Below are the code and all the weights of a small trained network. Each question names an input and a target symbol and asks about switching units off, where a switched-off unit gives its printed mean instead of its output.

import numpy as np


def w(rows, s, z=0):
    codes = np.array(rows[::2]) - 128.0
    scale = np.full(codes.shape[1], s)
    scale[-1] = z or s
    return codes * scale


def norm(h):
    return h / np.sqrt((h * h).mean(-1, keepdims=True) + 1e-5)


def f(y):
    return np.maximum(y, 0)


def softmax(a):
    e = np.exp(a - a.max(-1, keepdims=True))
    return e / e.sum(-1, keepdims=True)


def log_softmax(a):
    a = a - a.max(-1, keepdims=True)
    return a - np.log(np.exp(a).sum(-1, keepdims=True))


def net(x, mask):
    ids = ['Δαβηθστω'.index(c) for c in x.split()]
    T = len(ids)
    res = E[ids] + P[:T]
    u = 0
    for l in range(2):
        r = norm(res)
        for j in range(2):
            rows = slice(2 * j, 2 * j + 2)
            q, k, v = (r @ M[l][rows].T for M in (Q, K, V))
            z = softmax(np.where(np.tri(T) > 0, q @ k.T / 2**0.5, -1e9)) @ v
            o = O[l][rows]
            res = res + np.where(mask[u + j], z, o[:, -1]) @ o[:, :-1]
        u += 2
        y = f(norm(res) @ A[l][:, :-1].T + A[l][:, -1])
        res = res + np.where(mask[u : u + 16], y, B[l][:, -1]) @ B[l][:, :-1]
        u += 16
    return log_softmax(norm(res)[-1] @ U[:, :-1].T + U[:, -1])


Q, K, V, O, A, B = {}, {}, {}, {}, {}, {}
E = w([
[159,79,55,104,26,88,145,107,78],'Δ',
[175,101,128,125,202,163,41,150,241],'α',
[145,91,19,102,224,132,102,120,119],'β',
[128,44,120,82,174,148,164,223,144],'η',
[119,45,124,251,183,58,101,107,48],'θ',
[147,117,11,143,159,118,148,107,170],'σ',
[45,135,138,37,115,147,142,59,110],'τ',
[94,36,208,78,220,170,111,53,202],'ω',
],0.013)
P = w([
[169,99,131,135,141,188,183,128,95],'0',
[139,142,65,78,124,205,47,95,78],'1',
[57,96,132,186,110,118,145,136,194],'2',
[176,106,127,142,131,220,163,100,115],'3',
[93,89,70,115,120,84,19,92,134],'4',
[64,115,133,181,110,120,146,141,199],'5',
[182,99,137,149,130,214,165,88,106],'6',
[162,97,91,81,153,2,49,79,144],'7',
[78,128,127,205,110,97,138,163,165],'8',
],0.0091)
Q[0] = w([
[109,105,107,79,33,96,170,121,67],'0.h1',
[80,94,253,89,142,141,122,110,120],'0.h1',
[140,65,108,74,109,196,91,139,103],'0.h2',
[120,78,176,142,139,147,176,112,98],'0.h2',
],0.021)
K[0] = w([
[92,134,131,67,20,126,206,124,78],'0.h1',
[80,72,251,57,146,141,98,104,130],'0.h1',
[169,21,141,4,95,209,139,112,135],'0.h2',
[134,4,231,158,200,172,255,20,93],'0.h2',
],0.0092)
V[0] = w([
[206,148,135,61,138,9,139,66,172],'0.h1',
[109,164,106,175,125,132,60,42,113],'0.h1',
[184,155,148,106,157,126,142,115,134],'0.h2',
[154,133,121,50,133,72,159,134,153],'0.h2',
],0.013)
O[0] = w([
[34,2,125,193,120,200,37,85,111,2],'0.h1',
[76,130,111,76,190,167,170,172,124,28],'0.h1',
[173,121,123,118,146,117,104,172,132,156],'0.h2',
[172,57,128,184,107,146,24,121,124,149],'0.h2',
],0.0045,0.0021)
A[0] = w([
[89,149,53,58,135,159,36,200,65,86],'0.n1',
[190,168,187,102,104,151,167,143,101,92],'0.n2',
[169,166,108,73,136,34,80,56,152,53],'0.n3',
[38,170,132,154,98,73,190,80,143,146],'0.n4',
[76,149,174,153,124,62,177,131,226,73],'0.n5',
[154,146,200,37,33,55,41,86,186,78],'0.n6',
[84,155,98,112,83,124,67,102,184,163],'0.n7',
[124,132,94,126,112,197,79,140,137,81],'0.n8',
[115,97,114,136,53,130,135,191,104,69],'0.n9',
[109,145,57,188,97,119,125,161,221,112],'0.n10',
[70,167,231,255,102,87,70,115,177,85],'0.n11',
[139,101,199,183,124,109,205,162,136,127],'0.n12',
[93,109,141,115,117,101,169,126,48,98],'0.n13',
[203,192,133,35,116,100,69,54,63,117],'0.n14',
[191,91,140,105,143,84,161,121,79,72],'0.n15',
[101,184,219,95,187,69,96,89,172,4],'0.n16',
],0.0099,0.0029)
B[0] = w([
[85,61,102,110,87,78,70,83,108,240],'0.n1',
[133,33,86,90,126,113,70,135,99,185],'0.n2',
[191,146,118,152,187,29,153,148,157,175],'0.n3',
[65,163,100,79,162,148,207,122,39,200],'0.n4',
[29,142,141,203,142,149,113,125,184,235],'0.n5',
[172,213,84,128,175,132,203,177,114,196],'0.n6',
[114,122,121,76,107,122,90,124,68,218],'0.n7',
[109,171,171,140,142,187,146,138,107,194],'0.n8',
[166,157,142,66,164,106,111,138,188,195],'0.n9',
[147,159,65,66,133,86,171,170,160,253],'0.n10',
[163,35,41,174,3,160,99,26,142,183],'0.n11',
[160,62,181,105,172,84,127,170,78,245],'0.n12',
[196,190,115,99,134,143,95,126,125,167],'0.n13',
[133,87,42,227,206,153,84,133,179,194],'0.n14',
[69,132,147,93,63,191,121,71,105,230],'0.n15',
[191,215,139,48,150,60,122,114,145,203],'0.n16',
],0.013,0.0044)
Q[1] = w([
[75,104,53,77,140,129,53,85,71],'1.h1',
[130,110,74,48,122,205,128,82,124],'1.h1',
[91,214,134,186,120,77,80,53,157],'1.h2',
[42,163,98,87,92,4,92,175,150],'1.h2',
],0.022)
K[1] = w([
[140,169,80,179,160,103,119,70,143],'1.h1',
[149,195,126,156,118,192,147,84,180],'1.h1',
[129,192,127,205,101,112,93,161,61],'1.h2',
[117,78,132,161,74,114,103,251,71],'1.h2',
],0.022)
V[1] = w([
[133,190,107,169,143,127,141,74,120],'1.h1',
[136,98,163,86,115,125,138,137,94],'1.h1',
[119,110,148,130,163,151,135,109,134],'1.h2',
[136,172,61,189,57,190,115,251,83],'1.h2',
],0.011)
O[1] = w([
[99,101,100,63,59,66,170,106,101,109],'1.h1',
[132,129,120,140,198,178,118,133,174,113],'1.h1',
[106,134,82,176,110,137,160,134,105,155],'1.h2',
[166,186,134,13,190,82,3,178,189,5],'1.h2',
],0.0046,0.012)
A[1] = w([
[101,152,186,111,142,131,146,128,57,119],'1.n1',
[196,196,92,110,174,159,123,85,75,17],'1.n2',
[93,108,183,177,134,97,63,56,144,115],'1.n3',
[56,108,134,181,105,139,144,109,137,155],'1.n4',
[77,143,142,103,61,211,42,96,153,124],'1.n5',
[235,152,181,128,141,128,98,145,62,67],'1.n6',
[119,119,132,249,59,194,200,178,74,2],'1.n7',
[126,126,128,91,119,115,69,148,102,40],'1.n8',
[183,231,121,85,150,107,194,176,139,167],'1.n9',
[196,97,150,100,86,137,101,117,173,113],'1.n10',
[126,138,168,137,172,65,140,166,165,80],'1.n11',
[72,184,72,193,91,133,128,162,160,49],'1.n12',
[175,173,113,98,28,160,122,143,178,43],'1.n13',
[126,90,81,142,97,102,109,99,163,150],'1.n14',
[96,161,88,108,161,76,134,123,131,69],'1.n15',
[151,206,215,183,220,129,128,237,225,59],'1.n16',
],0.014,0.0027)
B[1] = w([
[119,184,145,145,143,145,116,123,195,173],'1.n1',
[135,139,134,133,161,78,147,169,189,183],'1.n2',
[71,85,61,102,146,158,110,126,92,196],'1.n3',
[149,94,113,132,122,131,95,122,109,225],'1.n4',
[69,91,106,154,85,147,117,74,82,202],'1.n5',
[80,137,89,87,83,175,118,153,92,162],'1.n6',
[196,139,254,206,189,171,145,88,100,239],'1.n7',
[147,133,135,157,145,131,167,123,124,179],'1.n8',
[107,100,165,102,91,138,49,81,70,228],'1.n9',
[155,142,119,132,115,129,184,164,129,178],'1.n10',
[113,148,139,113,63,99,134,103,132,188],'1.n11',
[155,129,142,125,108,146,200,180,109,169],'1.n12',
[170,150,140,148,77,108,116,79,177,163],'1.n13',
[92,173,134,120,178,143,118,111,157,253],'1.n14',
[197,115,131,157,150,141,131,171,157,226],'1.n15',
[27,90,173,212,92,33,160,209,134,239],'1.n16',
],0.022,0.0073)
U = w([
[58,66,21,151,139,152,61,30,81,50],'Δ',
[190,117,41,129,237,76,155,146,211,70],'α',
[234,108,134,70,75,56,20,65,122,179],'β',
[72,102,161,196,59,34,122,170,134,253],'η',
[187,83,68,84,59,187,174,206,59,59],'θ',
[211,125,178,234,150,173,158,60,73,220],'σ',
[70,254,147,76,139,175,110,123,124,2],'τ',
[168,179,57,180,3,155,171,56,215,128],'ω',
],0.0064,0.00075)

Each question gives the input, a string of symbols that net reads in full, and the target symbol t.
The units are the heads (2 rows each of Q, K, V and O) and the neurons (one row each of A and B). Each row of codes is followed by its name. A weight is (code - 128) times the scale printed after its matrix; where a second scale follows, it is the last column's (O, A, B and U).
mask holds one flag per unit, layer by layer, with each layer's heads first. A switched-off unit (its flag False) gives its mean, the last column of its rows in O or B, instead of its output. The means were averaged over made-up inputs and are rounded, as every weight is.
A unit's drop is (log p(t) with every unit on - log p(t) with that unit switched off) / (log p(t) with every unit on - log p(t) with every unit switched off).
The circuit of an input: a set's keep is (log p(t) with only the set's units on - log p(t) with every unit switched off) / (log p(t) with every unit on - log p(t) with every unit switched off). Starting from the 12 units with the biggest drops (on a tie, the unit counted first), units are removed one at a time, each time the one whose removal leaves the highest keep (on an exact tie, the one counted first), for as long as the keep stays at least 0.8.
units of the circuit, in order: the units of the circuit, biggest drop first
most important unit: the unit with the biggest drop
top k neurons: the k neurons with the biggest drops, biggest first
top k neurons in layer l: the k neurons of layer l with the biggest drops, biggest first
which heads matter: for each layer, one digit per head in row order, 1 if its drop is at least 0.15 and else 0, layers parted by /
input Δ α ω σ θ ω β η Δ, target β: units of the circuit, in order	[0.n9; 1.n9; 1.n16]
input ω η β Δ Δ, target α: top 2 neurons in layer 0	[0.n14; 0.n1]
input τ ω τ α σ ω α η, target Δ: units of the circuit, in order	[1.n16; 1.n7]
input β η β, target α: top 2 neurons	[0.n1; 1.n15]
input ω η α η β α α η θ, target σ: units of the circuit, in order	[1.n7]
input η σ θ τ ω τ τ θ, target α: top 2 neurons in layer 0	[0.n15; 0.n10]
input σ Δ η β, target Δ: top 2 neurons	[0.n10; 0.n6]
input ω θ α, target ω: top 2 neurons in layer 0	[0.n11; 0.n10]
input ω σ η ω ω, target β: top 3 neurons	[0.n16; 0.n6; 0.n12]
input α σ η η σ, target α: top 2 neurons	[0.n10; 1.n15]
input η Δ α η η θ, target σ: which heads matter	01 / 00
input α β η θ, target τ: which heads matter	01 / 01
input α η η θ α Δ ω η, target β: top 3 neurons in layer 1	[1.n9; 1.n16; 1.n7]
input Δ η Δ β τ Δ, target β: most important unit	1.n9
input Δ τ τ τ η, target Δ: top 2 neurons	[0.n1; 1.n16]
input τ η α θ η τ Δ, target ω: top 2 neurons in layer 1	[1.n13; 1.n10]
input τ α τ η η, target α: which heads matter	10 / 00
input ω η ω η η, target β: top 2 neurons in layer 0	[0.n6; 0.n1]
input ω ω ω, target Δ: top 3 neurons	[0.n11; 0.n16; 1.n3]
input β β σ θ τ η α η, target α: most important unit	0.n3
input ω η β ω τ τ α τ, target β: top 2 neurons	[1.n9; 0.n16]
input α τ α η, target θ: which heads matter	00 / 01
input σ α η ω η α η ω, target α: top 3 neurons	[0.n16; 0.n6; 0.n5]
input ω η θ Δ ω, target α: top 2 neurons	[0.n16; 0.n10]
input α ω σ ω ω, target β: which heads matter	10 / 00
input Δ α η Δ β τ η α, target α: top 2 neurons	[0.n3; 0.n6]
input η α ω α η η θ α, target β: top 3 neurons	[0.n7; 1.n9; 0.n6]
input Δ α η Δ θ η α, target η: which heads matter	00 / 01
input α η ω σ α, target α: top neuron	[0.n1]
input η η β σ, target β: which heads matter	00 / 01
